Here is a tiny trained network, its code and every weight. The questions are about switching its units off for an input and a target symbol, where a switched-off unit gives its printed mean instead of its output.

import numpy as np


def w(rows, s, z=0):
    codes = np.array(rows[::2]) - 128.0
    scale = np.full(codes.shape[1], s)
    scale[-1] = z or s
    return codes * scale


def f(y):
    return y / 2 * (1 + np.tanh(0.7978845608 * (y + 0.044715 * y**3)))


def softmax(a):
    e = np.exp(a - a.max(-1, keepdims=True))
    return e / e.sum(-1, keepdims=True)


def log_softmax(a):
    a = a - a.max(-1, keepdims=True)
    return a - np.log(np.exp(a).sum(-1, keepdims=True))


def net(x, mask):
    ids = ['αβγδεζηθλμπστφψω'.index(c) for c in x.split()]
    T = len(ids)
    res = E[ids] + P[:T]
    u = 0
    for l in range(2):
        r = res
        for j in range(3):
            rows = slice(2 * j, 2 * j + 2)
            q, k, v = (r @ M[l][rows].T for M in (Q, K, V))
            z = softmax(np.where(np.tri(T) > 0, q @ k.T / 2**0.5, -1e9)) @ v
            o = O[l][rows]
            res = res + np.where(mask[u + j], z, o[:, -1]) @ o[:, :-1]
        u += 3
        y = f(res @ A[l][:, :-1].T + A[l][:, -1])
        res = res + np.where(mask[u : u + 12], y, B[l][:, -1]) @ B[l][:, :-1]
        u += 12
    return log_softmax(res[-1] @ U[:, :-1].T + U[:, -1])


Q, K, V, O, A, B = {}, {}, {}, {}, {}, {}
E = w([
[118,117,114,150],'α',
[117,109,112,149],'β',
[81,108,93,149],'γ',
[116,102,115,145],'δ',
[123,87,129,142],'ε',
[101,73,189,145],'ζ',
[107,195,101,141],'η',
[141,163,81,145],'θ',
[140,162,80,143],'λ',
[149,204,110,123],'μ',
[202,163,135,136],'π',
[114,186,68,124],'σ',
[180,119,56,113],'τ',
[147,158,59,122],'φ',
[146,152,55,110],'ψ',
[254,124,107,109],'ω',
],0.0083)
P = w([
[100,85,112,148],'0',
[148,173,142,255],'1',
[96,89,85,117],'2',
[127,169,179,57],'3',
[114,109,52,126],'4',
[154,204,140,121],'5',
[104,91,45,146],'6',
[152,189,156,131],'7',
],0.0097)
Q[0] = w([
[50,69,91,174],'L0H1',
[215,194,166,73],'L0H1',
[191,128,90,79],'L0H2',
[175,143,137,134],'L0H2',
[209,248,220,109],'L0H3',
[207,248,225,113],'L0H3',
],0.014)
K[0] = w([
[172,189,95,61],'L0H1',
[82,61,165,204],'L0H1',
[175,87,4,72],'L0H2',
[135,87,87,173],'L0H2',
[45,45,248,191],'L0H3',
[35,40,253,199],'L0H3',
],0.0074)
V[0] = w([
[61,66,215,109],'L0H1',
[148,109,15,123],'L0H1',
[139,164,133,225],'L0H2',
[58,66,31,122],'L0H2',
[254,101,83,90],'L0H3',
[235,40,200,145],'L0H3',
],0.0072)
O[0] = w([
[95,65,182,166,158],'L0H1',
[129,115,31,101,169],'L0H1',
[168,241,94,139,248],'L0H2',
[59,107,31,119,246],'L0H2',
[189,88,82,75,48],'L0H3',
[255,62,134,154,155],'L0H3',
],0.0092,0.0015)
A[0] = w([
[57,127,157,158,173],'L0N1',
[134,176,119,220,224],'L0N2',
[161,170,99,184,181],'L0N3',
[99,37,107,164,107],'L0N4',
[130,194,132,101,162],'L0N5',
[55,119,92,114,107],'L0N6',
[213,111,211,136,117],'L0N7',
[127,99,113,100,126],'L0N8',
[128,119,172,139,137],'L0N9',
[156,174,102,190,184],'L0N10',
[107,137,141,202,180],'L0N11',
[117,149,134,1,253],'L0N12',
],0.0095,0.0055)
B[0] = w([
[95,148,196,127,186],'L0N1',
[161,172,194,169,253],'L0N2',
[187,157,158,170,203],'L0N3',
[86,48,92,181,159],'L0N4',
[173,73,210,116,156],'L0N5',
[63,141,97,112,166],'L0N6',
[50,202,98,106,155],'L0N7',
[132,107,82,115,132],'L0N8',
[104,173,155,108,137],'L0N9',
[176,154,163,167,208],'L0N10',
[135,161,168,157,199],'L0N11',
[166,115,184,1,202],'L0N12',
],0.0086,0.0056)
Q[1] = w([
[87,78,131,11],'L1H1',
[173,169,129,216],'L1H1',
[244,104,153,99],'L1H2',
[25,155,99,160],'L1H2',
[149,150,157,2],'L1H3',
[145,151,157,9],'L1H3',
],0.0051)
K[1] = w([
[107,85,124,17],'L1H1',
[154,154,131,243],'L1H1',
[167,197,169,205],'L1H2',
[118,100,103,62],'L1H2',
[24,21,55,1],'L1H3',
[28,43,62,24],'L1H3',
],0.0066)
V[1] = w([
[69,24,67,117],'L1H1',
[67,19,54,111],'L1H1',
[191,213,184,213],'L1H2',
[59,42,70,49],'L1H2',
[63,43,112,4],'L1H3',
[85,42,116,21],'L1H3',
],0.004)
O[1] = w([
[152,37,52,178,53],'L1H1',
[146,52,58,178,43],'L1H1',
[223,62,156,59,251],'L1H2',
[28,190,98,205,6],'L1H2',
[72,156,76,3,56],'L1H3',
[81,157,65,14,65],'L1H3',
],0.0038,0.014)
A[1] = w([
[98,62,133,186,121],'L1N1',
[52,177,145,127,182],'L1N2',
[174,81,131,83,31],'L1N3',
[208,182,182,184,200],'L1N4',
[59,172,141,124,174],'L1N5',
[65,168,142,125,175],'L1N6',
[95,58,129,199,113],'L1N7',
[52,165,145,126,158],'L1N8',
[154,103,2,76,164],'L1N9',
[58,93,23,160,127],'L1N10',
[145,77,139,123,255],'L1N11',
[57,130,119,25,176],'L1N12',
],0.0082,0.0049)
B[1] = w([
[117,109,156,200,147],'L1N1',
[148,231,141,156,141],'L1N2',
[107,161,148,221,154],'L1N3',
[81,84,92,69,252],'L1N4',
[155,236,143,170,138],'L1N5',
[145,220,144,155,137],'L1N6',
[103,104,164,207,151],'L1N7',
[172,254,135,193,138],'L1N8',
[177,151,3,145,153],'L1N9',
[30,77,53,100,148],'L1N10',
[154,98,176,130,164],'L1N11',
[55,127,135,45,154],'L1N12',
],0.0093,0.023)
U = w([
[94,90,114,145,69],'α',
[116,133,87,102,102],'β',
[124,57,66,94,78],'γ',
[146,2,174,55,214],'δ',
[127,119,127,139,34],'ε',
[90,131,84,87,81],'ζ',
[61,150,131,152,4],'η',
[111,207,142,90,127],'θ',
[158,97,187,221,90],'λ',
[146,146,107,146,164],'μ',
[238,130,75,160,149],'π',
[151,146,109,150,163],'σ',
[79,129,176,71,254],'τ',
[90,50,116,145,49],'φ',
[113,106,119,135,57],'ψ',
[218,229,160,196,78],'ω',
],0.0062,0.0051)

Each question gives the input, a string of symbols that net reads in full, and the target symbol t.
The units are the heads (2 rows each of Q, K, V and O) and the neurons (one row each of A and B). Each row of codes is followed by its name. A weight is (code - 128) times the scale printed after its matrix; where a second scale follows, it is the last column's (O, A, B and U).
mask holds one flag per unit, layer by layer, with each layer's heads first. A switched-off unit (its flag False) gives its mean, the last column of its rows in O or B, instead of its output. The means were averaged over made-up inputs and are rounded, as every weight is.
A unit's drop is (log p(t) with every unit on - log p(t) with that unit switched off) / (log p(t) with every unit on - log p(t) with every unit switched off).
unit that matters most: the unit with the biggest drop
k most important neurons: the k neurons with the biggest drops, biggest first
k most important neurons of layer l: the k neurons of layer l with the biggest drops, biggest first
which heads matter: for each layer, one digit per head in row order, 1 if its drop is at least 0.15 and else 0, layers parted by /
input ε ζ τ, target γ: most important neuron -> (L1N9)
input δ ζ ζ γ ζ ζ ζ η, target δ: 2 most important neurons -> (L1N4; L0N2)
input ε ζ β ζ δ ζ ω γ, target δ: 3 most important neurons -> (L0N7; L0N6; L0N2)
input π γ γ ε ε ω ζ, target π: which heads matter -> 101 / 000
input ω β ω ε ψ ζ δ, target ζ: which heads matter -> 101 / 011
input ω ζ η η ζ ζ, target θ: which heads matter -> 111 / 101
input ζ ζ ζ δ ψ, target ζ: which heads matter -> 011 / 111
input ζ β σ, target θ: 3 most important neurons -> (L1N12; L0N6; L0N12)
input λ π ζ ε ζ η, target δ: which heads matter -> 000 / 010
input γ ζ ζ γ γ δ, target δ: 3 most important neurons -> (L0N7; L0N2; L0N6)
input ζ γ ζ τ δ, target γ: which heads matter -> 111 / 111
input β ζ ζ θ, target δ: which heads matter -> 000 / 010
input σ τ π ζ ζ ζ δ, target λ: which heads matter -> 010 / 001
input ζ α ζ ω γ ζ ζ ζ, target ω: which heads matter -> 111 / 110
input γ ζ γ γ β γ ζ, target λ: which heads matter -> 000 / 001
input β σ γ, target θ: which heads matter -> 101 / 011
input ψ γ ω ζ γ, target γ: 3 most important neurons -> (L0N12; L0N2; L1N10)
input ζ ω τ φ ε π ε σ, target δ: unit that matters most -> L1H2
input λ δ ζ ζ γ, target λ: 2 most important neurons of layer 0 -> (L0N4; L0N2)
input φ ζ γ β γ ζ π θ, target δ: unit that matters most -> L1N4
input γ ω μ η γ ζ, target δ: 2 most important neurons -> (L0N5; L0N12)
input ζ θ ψ ζ γ, target ζ: 3 most important neurons -> (L0N12; L1N10; L0N2)
input γ β μ ω ε, target π: 2 most important neurons -> (L1N9; L1N4)
